Below are the code and all the weights of a small trained network. Each question names an input and a target symbol and asks about switching units off, where a switched-off unit gives its printed mean instead of its output.

import numpy as np


def w(rows, s, z=0):
    codes = np.array(rows[::2]) - 128.0
    scale = np.full(codes.shape[1], s)
    scale[-1] = z or s
    return codes * scale


def norm(h):
    return h / np.sqrt((h * h).mean(-1, keepdims=True) + 1e-5)


def f(y):
    return np.maximum(y, 0)


def softmax(a):
    e = np.exp(a - a.max(-1, keepdims=True))
    return e / e.sum(-1, keepdims=True)


def log_softmax(a):
    a = a - a.max(-1, keepdims=True)
    return a - np.log(np.exp(a).sum(-1, keepdims=True))


def net(x, mask):
    ids = ['ΞΠΣΦΩαβγεζηθμψ'.index(c) for c in x.split()]
    T = len(ids)
    res = E[ids] + P[:T]
    u = 0
    for l in range(2):
        r = norm(res)
        for j in range(2):
            rows = slice(4 * j, 4 * j + 4)
            q, k, v = (r @ M[l][rows].T for M in (Q, K, V))
            z = softmax(np.where(np.tri(T) > 0, q @ k.T / 4**0.5, -1e9)) @ v
            o = O[l][rows]
            res = res + np.where(mask[u + j], z, o[:, -1]) @ o[:, :-1]
        u += 2
        y = f(norm(res) @ A[l][:, :-1].T + A[l][:, -1])
        res = res + np.where(mask[u : u + 4], y, B[l][:, -1]) @ B[l][:, :-1]
        u += 4
    return log_softmax(norm(res)[-1] @ U[:, :-1].T + U[:, -1])


Q, K, V, O, A, B = {}, {}, {}, {}, {}, {}
E = w([
[211,100,248,112,122,161,212,240,229,166,249],'Ξ',
[196,127,48,125,111,94,120,84,217,108,108],'Π',
[145,141,102,145,42,229,109,84,99,134,153],'Σ',
[118,74,47,142,108,116,179,143,210,107,82],'Φ',
[175,233,163,97,100,89,137,191,82,240,76],'Ω',
[162,32,134,59,191,125,134,220,123,88,115],'α',
[213,127,176,31,198,184,160,84,76,36,86],'β',
[157,98,66,110,62,88,107,91,222,120,163],'γ',
[96,103,150,116,157,189,135,189,47,100,93],'ε',
[153,129,84,227,200,91,20,99,86,117,127],'ζ',
[62,151,181,219,251,118,201,92,197,127,167],'η',
[166,135,47,98,88,40,118,130,140,71,193],'θ',
[104,170,118,202,140,195,123,57,82,120,195],'μ',
[128,118,25,136,117,84,174,148,172,86,106],'ψ',
],0.019)
P = w([
[185,67,93,128,153,122,248,38,34,207,143],'0',
[219,136,174,176,88,112,218,105,70,81,138],'1',
[151,151,143,135,105,150,172,126,93,98,140],'2',
[109,170,76,67,156,160,123,129,112,122,168],'3',
[127,232,158,164,94,136,139,163,118,33,144],'4',
[136,225,101,183,113,166,109,191,139,45,158],'5',
[152,223,58,131,149,195,95,230,156,77,209],'6',
],0.011)
Q[0] = w([
[132,63,22,196,217,169,111,95,91,200,213],'L0H0',
[101,89,122,66,118,1,151,53,150,120,65],'L0H0',
[203,60,64,79,215,139,129,197,144,185,177],'L0H0',
[115,126,187,245,185,72,26,180,148,109,111],'L0H0',
[181,146,99,171,84,65,121,88,182,182,186],'L0H1',
[89,10,181,126,82,99,82,33,169,162,85],'L0H1',
[93,96,170,137,135,146,111,130,136,186,29],'L0H1',
[100,132,70,101,50,83,173,119,190,117,36],'L0H1',
],0.0099)
K[0] = w([
[89,118,39,114,190,166,82,116,127,186,158],'L0H0',
[149,28,127,163,104,67,194,82,91,144,131],'L0H0',
[71,87,93,4,179,150,95,152,155,189,175],'L0H0',
[91,105,151,210,82,98,63,219,178,84,97],'L0H0',
[156,82,163,114,93,172,98,158,157,141,50],'L0H1',
[150,59,135,139,120,95,177,71,75,182,114],'L0H1',
[162,104,113,144,144,146,137,81,81,107,81],'L0H1',
[149,24,136,92,120,124,156,98,174,118,121],'L0H1',
],0.012)
V[0] = w([
[167,172,58,180,224,2,110,161,145,121,48],'L0H0',
[36,164,118,95,27,59,89,163,25,168,234],'L0H0',
[82,100,72,102,84,112,219,219,174,185,29],'L0H0',
[123,77,169,186,182,144,119,179,62,123,98],'L0H0',
[168,56,61,125,138,76,176,124,183,29,218],'L0H1',
[68,81,170,220,213,118,152,22,105,64,226],'L0H1',
[122,80,127,59,161,187,204,134,173,95,108],'L0H1',
[88,127,82,139,29,240,131,96,79,135,163],'L0H1',
],0.0094)
O[0] = w([
[100,177,97,132,140,41,129,43,66,131,200,225],'L0H0',
[219,191,80,176,159,92,230,89,179,126,42,187],'L0H0',
[195,202,195,131,134,105,57,147,96,2,188,99],'L0H0',
[125,125,59,79,195,69,63,123,158,165,33,173],'L0H0',
[164,199,123,201,189,152,15,137,166,92,170,143],'L0H1',
[155,201,4,42,189,226,114,138,169,149,177,3],'L0H1',
[157,179,119,86,86,78,113,94,148,130,191,49],'L0H1',
[96,224,111,172,53,210,144,70,132,87,54,115],'L0H1',
],0.0096,0.0064)
A[0] = w([
[162,140,129,76,16,191,121,180,114,17,187,1],'L0N0',
[114,150,119,71,29,160,67,251,79,121,88,153],'L0N1',
[117,120,97,171,94,109,83,95,60,224,104,163],'L0N2',
[105,88,122,28,235,212,254,243,113,130,92,160],'L0N3',
],0.0087,0.01)
B[0] = w([
[161,92,61,22,102,232,161,125,87,45,153,142],'L0N0',
[151,216,161,106,165,67,244,56,142,155,225,197],'L0N1',
[224,126,67,132,115,157,157,147,54,50,123,253],'L0N2',
[128,165,111,207,163,89,105,242,22,71,254,252],'L0N3',
],0.012,0.0067)
Q[1] = w([
[140,117,84,180,90,83,187,154,148,134,105],'L1H0',
[142,70,175,110,156,89,98,64,195,113,162],'L1H0',
[185,215,248,118,119,103,136,164,57,125,108],'L1H0',
[207,152,197,105,127,182,132,155,136,139,120],'L1H0',
[50,90,58,88,196,126,58,54,77,125,138],'L1H1',
[126,78,121,133,90,169,101,118,226,97,75],'L1H1',
[171,127,168,81,22,106,69,123,66,89,61],'L1H1',
[85,90,170,63,70,132,92,195,177,35,177],'L1H1',
],0.011)
K[1] = w([
[99,72,126,198,102,175,141,191,106,151,83],'L1H0',
[185,81,178,46,120,128,124,93,148,187,130],'L1H0',
[88,88,123,178,65,58,115,168,144,60,157],'L1H0',
[196,157,159,141,46,111,164,150,193,48,163],'L1H0',
[99,151,88,34,197,158,51,120,93,149,121],'L1H1',
[247,119,129,76,68,180,85,128,180,138,96],'L1H1',
[139,16,140,84,89,127,96,111,19,57,116],'L1H1',
[202,161,204,71,91,138,87,151,126,130,186],'L1H1',
],0.011)
V[1] = w([
[161,134,74,135,129,195,176,104,63,125,118],'L1H0',
[90,120,104,99,181,148,110,123,132,174,68],'L1H0',
[122,125,191,143,96,176,109,118,123,182,127],'L1H0',
[131,144,116,152,147,173,115,65,135,106,153],'L1H0',
[55,69,129,142,124,73,133,172,126,102,176],'L1H1',
[122,134,129,74,149,78,118,135,127,149,84],'L1H1',
[77,106,113,169,148,71,121,71,206,120,119],'L1H1',
[149,253,127,107,197,131,140,92,146,119,176],'L1H1',
],0.014)
O[1] = w([
[204,117,108,140,116,131,77,64,84,188,81,246],'L1H0',
[180,184,223,167,93,108,123,58,98,99,162,2],'L1H0',
[166,115,87,198,148,128,151,140,102,162,230,27],'L1H0',
[96,122,138,90,132,153,60,131,78,168,157,123],'L1H0',
[72,125,122,95,161,163,70,37,179,219,147,178],'L1H1',
[81,106,163,94,161,66,90,178,125,96,136,98],'L1H1',
[173,109,59,116,254,88,131,160,30,210,147,32],'L1H1',
[110,61,204,169,108,55,230,102,106,143,34,172],'L1H1',
],0.011,0.0097)
A[1] = w([
[88,74,183,180,124,116,69,73,143,87,76,2],'L1N0',
[100,178,77,172,133,175,120,53,193,142,180,135],'L1N1',
[106,111,216,122,127,126,244,158,136,138,151,71],'L1N2',
[31,65,187,138,194,225,153,166,114,249,64,176],'L1N3',
],0.011,0.0069)
B[1] = w([
[142,203,116,149,128,187,120,225,127,192,129,158],'L1N0',
[66,164,113,194,117,77,192,115,128,135,96,221],'L1N1',
[248,122,146,149,104,63,152,162,153,139,145,254],'L1N2',
[179,161,192,122,237,196,163,73,132,91,60,220],'L1N3',
],0.016,0.0057)
U = w([
[186,112,93,107,136,152,133,158,202,180,176,158],'Ξ',
[81,118,160,162,130,138,109,183,43,102,171,111],'Π',
[130,151,86,132,83,219,180,122,93,100,143,38],'Σ',
[86,98,156,82,125,95,84,131,155,141,141,196],'Φ',
[105,51,171,172,101,58,193,117,91,146,109,97],'Ω',
[129,156,89,144,137,94,114,90,186,79,143,34],'α',
[46,114,136,145,75,115,155,114,101,177,197,153],'β',
[87,142,156,139,99,134,99,171,120,218,127,115],'γ',
[115,113,106,34,94,143,143,69,203,119,71,135],'ε',
[184,131,46,66,161,140,101,147,114,192,181,199],'ζ',
[72,152,164,97,161,131,175,89,150,197,111,124],'η',
[121,100,127,81,153,155,74,165,170,113,11,92],'θ',
[169,185,183,141,78,121,84,36,114,138,170,3],'μ',
[112,111,177,83,99,158,92,91,106,65,142,185],'ψ',
],0.012,0.0065)

Each question gives the input, a string of symbols that net reads in full, and the target symbol t.
The units are the heads (4 rows each of Q, K, V and O) and the neurons (one row each of A and B). Each row of codes is followed by its name. A weight is (code - 128) times the scale printed after its matrix; where a second scale follows, it is the last column's (O, A, B and U).
mask holds one flag per unit, layer by layer, with each layer's heads first. A switched-off unit (its flag False) gives its mean, the last column of its rows in O or B, instead of its output. The means were averaged over made-up inputs and are rounded, as every weight is.
A unit's drop is (log p(t) with every unit on - log p(t) with that unit switched off) / (log p(t) with every unit on - log p(t) with every unit switched off).
The circuit of an input: a set's keep is (log p(t) with only the set's units on - log p(t) with every unit switched off) / (log p(t) with every unit on - log p(t) with every unit switched off). Starting from all 12 units, units are removed one at a time, each time the one whose removal leaves the highest keep (on an exact tie, the one counted first), for as long as the keep stays at least 0.8.
circuit, biggest first: the units of the circuit, biggest drop first
k most important neurons: the k neurons with the biggest drops, biggest first
k most important neurons of layer l: the k neurons of layer l with the biggest drops, biggest first
heads that matter: for each layer, one digit per head in row order, 1 if its drop is at least 0.15 and else 0, layers parted by /
input Ω Ω Ξ Ω η, target η: 2 most important neurons -> (L1N3, L1N1)
input Π Ω Ω ζ ε, target Π: circuit, biggest first -> (L0N3)
input α Ω ζ Ω Ω θ, target μ: circuit, biggest first -> (L0H0, L1H0)
input γ θ θ, target Σ: circuit, biggest first -> (L0H0, L1H1, L1H0)
input Ω μ Ω, target μ: heads that matter -> 10 / 11
input Φ Ω η Ω, target η: heads that matter -> 11 / 01
input Ω γ μ Ω Ω Π ζ, target ζ: heads that matter -> 10 / 01
input Ω θ μ ζ, target ζ: circuit, biggest first -> (L0H0, L1H1)
input θ Σ ε Ω ψ, target Ξ: heads that matter -> 11 / 11
input θ θ θ ε ζ θ, target Ω: circuit, biggest first -> (L1H1, L0H1)
input Ω ψ Ω, target ψ: heads that matter -> 01 / 01
input ζ Ω Ξ ε ε θ Ω, target Ξ: 3 most important neurons of layer 0 -> (L0N3, L0N1, L0N2)
input Ξ θ Ω ε, target θ: heads that matter -> 11 / 10
input Ω Π Ω, target Π: heads that matter -> 11 / 11
input Ω γ Ω θ ε, target θ: heads that matter -> 01 / 00
input ζ Σ γ, target μ: heads that matter -> 01 / 10
input ε θ θ θ Ξ ψ Ω, target Ω: heads that matter -> 11 / 01
input ζ Ω ζ ζ ζ ψ, target μ: heads that matter -> 11 / 10
input Π θ Φ, target β: circuit, biggest first -> (L0H0, L1H1)
input μ Φ Ξ, target Ξ: heads that matter -> 11 / 10
input Ω θ Ω Π ε γ Π, target β: heads that matter -> 11 / 00
input Ω μ Ω ψ, target α: circuit, biggest first -> (L0H1)
input Ω ζ Ω Ω ψ, target μ: circuit, biggest first -> (L0H0, L1H0)
input Ω θ ψ, target α: heads that matter -> 11 / 00
input Ω Ω α, target Φ: circuit, biggest first -> (L1H1, L0H1)
input η ζ α, target ζ: circuit, biggest first -> (L0H1)
input ζ ψ Ω Σ Ω, target Σ: circuit, biggest first -> (L0H1, L1H1)
input ε γ ψ, target θ: circuit, biggest first -> (L0H0)
input Ω Ω ζ Ω Ω ζ Ω, target ζ: 2 most important neurons -> (L1N1, L0N3)
input ψ Ω Ω ζ Σ Ξ ε, target Ω: 2 most important neurons of layer 0 -> (L0N1, L0N2)
